Below is a small trained network, with its code and all its weights. Each question gives an input and a class and asks what happens when units are switched off, that is, made to give their printed mean instead of their output.

import numpy as np


def w(rows, s, z=0):
    codes = np.array(rows[::2]) - 128.0
    scale = np.full(codes.shape[1], s)
    scale[-1] = z or s
    return codes * scale


def norm(h):
    return h / np.sqrt((h * h).mean(-1, keepdims=True) + 1e-5)


def f(y):
    return np.maximum(y, 0)


def log_softmax(a):
    a = a - a.max(-1, keepdims=True)
    return a - np.log(np.exp(a).sum(-1, keepdims=True))


def net(x, mask):
    res = np.array(x, float).reshape(1, 7) / 4 @ E
    u = 0
    for l in range(3):
        y = f(norm(res) @ A[l][:, :-1].T + A[l][:, -1])
        res = res + np.where(mask[u : u + 9], y, B[l][:, -1]) @ B[l][:, :-1]
        u += 9
    return log_softmax(norm(res)[-1] @ U[:, :-1].T + U[:, -1])


A, B = {}, {}
E = w([
[119,133,184,165,134,97],'x0',
[114,137,133,158,59,171],'x1',
[129,129,130,128,130,129],'x2',
[148,248,117,115,110,100],'x3',
[130,127,131,128,130,131],'x4',
[102,144,118,158,183,177],'x5',
[121,127,120,131,124,119],'x6',
],0.017)
A[0] = w([
[108,114,247,194,153,91,5],'L0N1',
[160,99,3,29,134,208,42],'L0N2',
[167,67,169,57,58,73,66],'L0N3',
[106,123,157,151,45,174,119],'L0N4',
[150,42,91,124,154,167,59],'L0N5',
[128,26,136,176,149,153,3],'L0N6',
[167,219,108,127,158,153,102],'L0N7',
[23,159,81,201,226,201,64],'L0N8',
[177,103,145,46,248,66,44],'L0N9',
],0.015,0.0065)
B[0] = w([
[120,168,150,194,79,29,209],'L0N1',
[133,174,202,231,20,51,235],'L0N2',
[211,128,131,79,188,125,230],'L0N3',
[124,125,50,174,153,166,220],'L0N4',
[93,140,155,82,66,111,225],'L0N5',
[86,152,147,59,145,122,230],'L0N6',
[78,102,149,77,128,114,209],'L0N7',
[247,97,118,90,129,97,244],'L0N8',
[103,132,42,187,108,194,254],'L0N9',
],0.015,0.0085)
A[1] = w([
[155,186,65,170,163,178,2],'L1N1',
[102,229,147,86,153,169,69],'L1N2',
[153,44,158,186,41,220,165],'L1N3',
[201,134,45,149,83,175,109],'L1N4',
[112,150,92,174,128,214,66],'L1N5',
[144,165,195,254,209,97,42],'L1N6',
[64,112,31,245,123,225,127],'L1N7',
[32,154,146,104,122,113,102],'L1N8',
[91,57,180,214,131,87,86],'L1N9',
],0.0084,0.0074)
B[1] = w([
[104,83,153,113,124,174,148],'L1N1',
[107,112,139,58,164,154,150],'L1N2',
[103,176,76,116,188,163,245],'L1N3',
[136,82,101,191,217,167,254],'L1N4',
[85,40,120,119,183,118,153],'L1N5',
[162,147,157,191,47,112,174],'L1N6',
[46,128,98,195,254,75,240],'L1N7',
[169,129,125,78,151,95,174],'L1N8',
[131,148,182,95,84,109,183],'L1N9',
],0.0094,0.0046)
A[2] = w([
[71,6,173,147,116,142,106],'L2N1',
[117,122,151,92,171,63,103],'L2N2',
[90,155,177,176,149,43,82],'L2N3',
[103,148,75,155,183,119,59],'L2N4',
[250,133,145,119,136,160,1],'L2N5',
[116,181,135,33,120,104,199],'L2N6',
[118,27,108,147,90,103,106],'L2N7',
[118,252,93,103,152,144,115],'L2N8',
[72,138,164,56,134,154,97],'L2N9',
],0.013,0.0056)
B[2] = w([
[91,176,161,63,168,169,168],'L2N1',
[130,143,67,128,74,180,190],'L2N2',
[130,133,115,136,73,169,239],'L2N3',
[129,90,136,171,144,140,193],'L2N4',
[158,8,142,154,166,102,176],'L2N5',
[106,58,126,143,135,148,254],'L2N6',
[131,177,156,138,197,154,182],'L2N7',
[103,116,159,76,166,151,198],'L2N8',
[118,66,144,137,71,125,171],'L2N9',
],0.017,0.007)
U = w([
[98,94,128,124,128,108,252],'0',
[46,125,177,8,134,116,96],'1',
[221,94,122,86,152,113,74],'2',
[106,179,162,171,91,80,77],'3',
[83,82,120,137,130,110,180],'4',
[79,146,72,163,181,160,48],'5',
],0.016,0.011)

Each question gives the input, the list of numbers given to net, and the class t.
The units are the neurons (one row each of A and B). Each row of codes is followed by its name. A weight is (code - 128) times the scale printed after its matrix; where a second scale follows, it is the last column's (A, B and U).
mask holds one flag per neuron, layer by layer. A switched-off neuron (its flag False) gives its mean, the last column of its row in B, instead of its output. The means were averaged over made-up inputs and are rounded, as every weight is.
A unit's drop is (log p(t) with every unit on - log p(t) with that unit switched off) / (log p(t) with every unit on - log p(t) with every unit switched off).
The circuit of an input: a set's keep is (log p(t) with only the set's units on - log p(t) with every unit switched off) / (log p(t) with every unit on - log p(t) with every unit switched off). Starting from the 12 units with the biggest drops (on a tie, the unit counted first), units are removed one at a time, each time the one whose removal leaves the highest keep (on an exact tie, the one counted first), for as long as the keep stays at least 0.8.
circuit, biggest first: the units of the circuit, biggest drop first
k most important neurons: the k neurons with the biggest drops, biggest first
k most important neurons of layer l: the k neurons of layer l with the biggest drops, biggest first
input [6,-8,-3,-7,1,4,-1], class 5: 2 most important neurons of layer 0	(L0N9; L0N2)
input [-8,4,7,3,-2,8,7], class 2: 2 most important neurons of layer 0	(L0N8; L0N1)
input [-4,-6,7,1,8,-5,-8], class 4: circuit, biggest first	(L0N9)
input [-5,4,0,-2,3,3,-4], class 3: 2 most important neurons	(L0N2; L0N3)
input [-3,1,2,4,8,-4,-4], class 1: 2 most important neurons	(L0N8; L0N7)
input [-5,7,-3,-2,2,-2,-6], class 5: 2 most important neurons	(L0N4; L0N1)
input [5,0,1,-7,-4,-3,-1], class 1: 2 most important neurons	(L2N1; L0N2)
input [2,-5,0,-7,-7,5,-6], class 1: circuit, biggest first	(L2N1; L0N5)
input [8,-7,-5,-1,7,4,1], class 3: 4 most important neurons	(L0N1; L0N4; L1N6; L2N6)
input [-5,7,4,3,8,-8,-8], class 2: 2 most important neurons of layer 0	(L0N3; L0N9)
input [-6,-7,4,-1,-8,-1,-1], class 5: 2 most important neurons	(L0N9; L0N1)
input [3,-8,-1,1,-3,-7,0], class 5: 2 most important neurons	(L0N9; L0N8)
input [6,3,3,-2,4,7,5], class 2: 2 most important neurons	(L0N8; L0N2)
input [-5,0,3,1,1,0,-3], class 3: most important neuron	(L0N2)
input [-5,7,-6,-3,-8,-5,-4], class 5: 3 most important neurons	(L0N4; L0N8; L0N1)
input [-8,-8,-6,0,1,4,-8], class 3: 2 most important neurons of layer 0	(L0N2; L0N4)
input [-4,-6,-1,-4,2,6,-5], class 2: 3 most important neurons of layer 0	(L0N8; L0N4; L0N5)
input [2,3,-6,6,-2,-8,-3], class 2: circuit, biggest first	(L0N3; L0N5)
input [8,4,-3,2,-2,8,6], class 2: 2 most important neurons	(L0N8; L0N2)
input [-6,5,-3,8,8,-2,-1], class 1: circuit, biggest first	(L2N8)
input [-4,-8,-4,2,-7,8,5], class 2: 2 most important neurons of layer 0	(L0N8; L0N4)
input [-4,-5,1,-8,-3,-7,-5], class 1: 2 most important neurons of layer 0	(L0N8; L0N5)
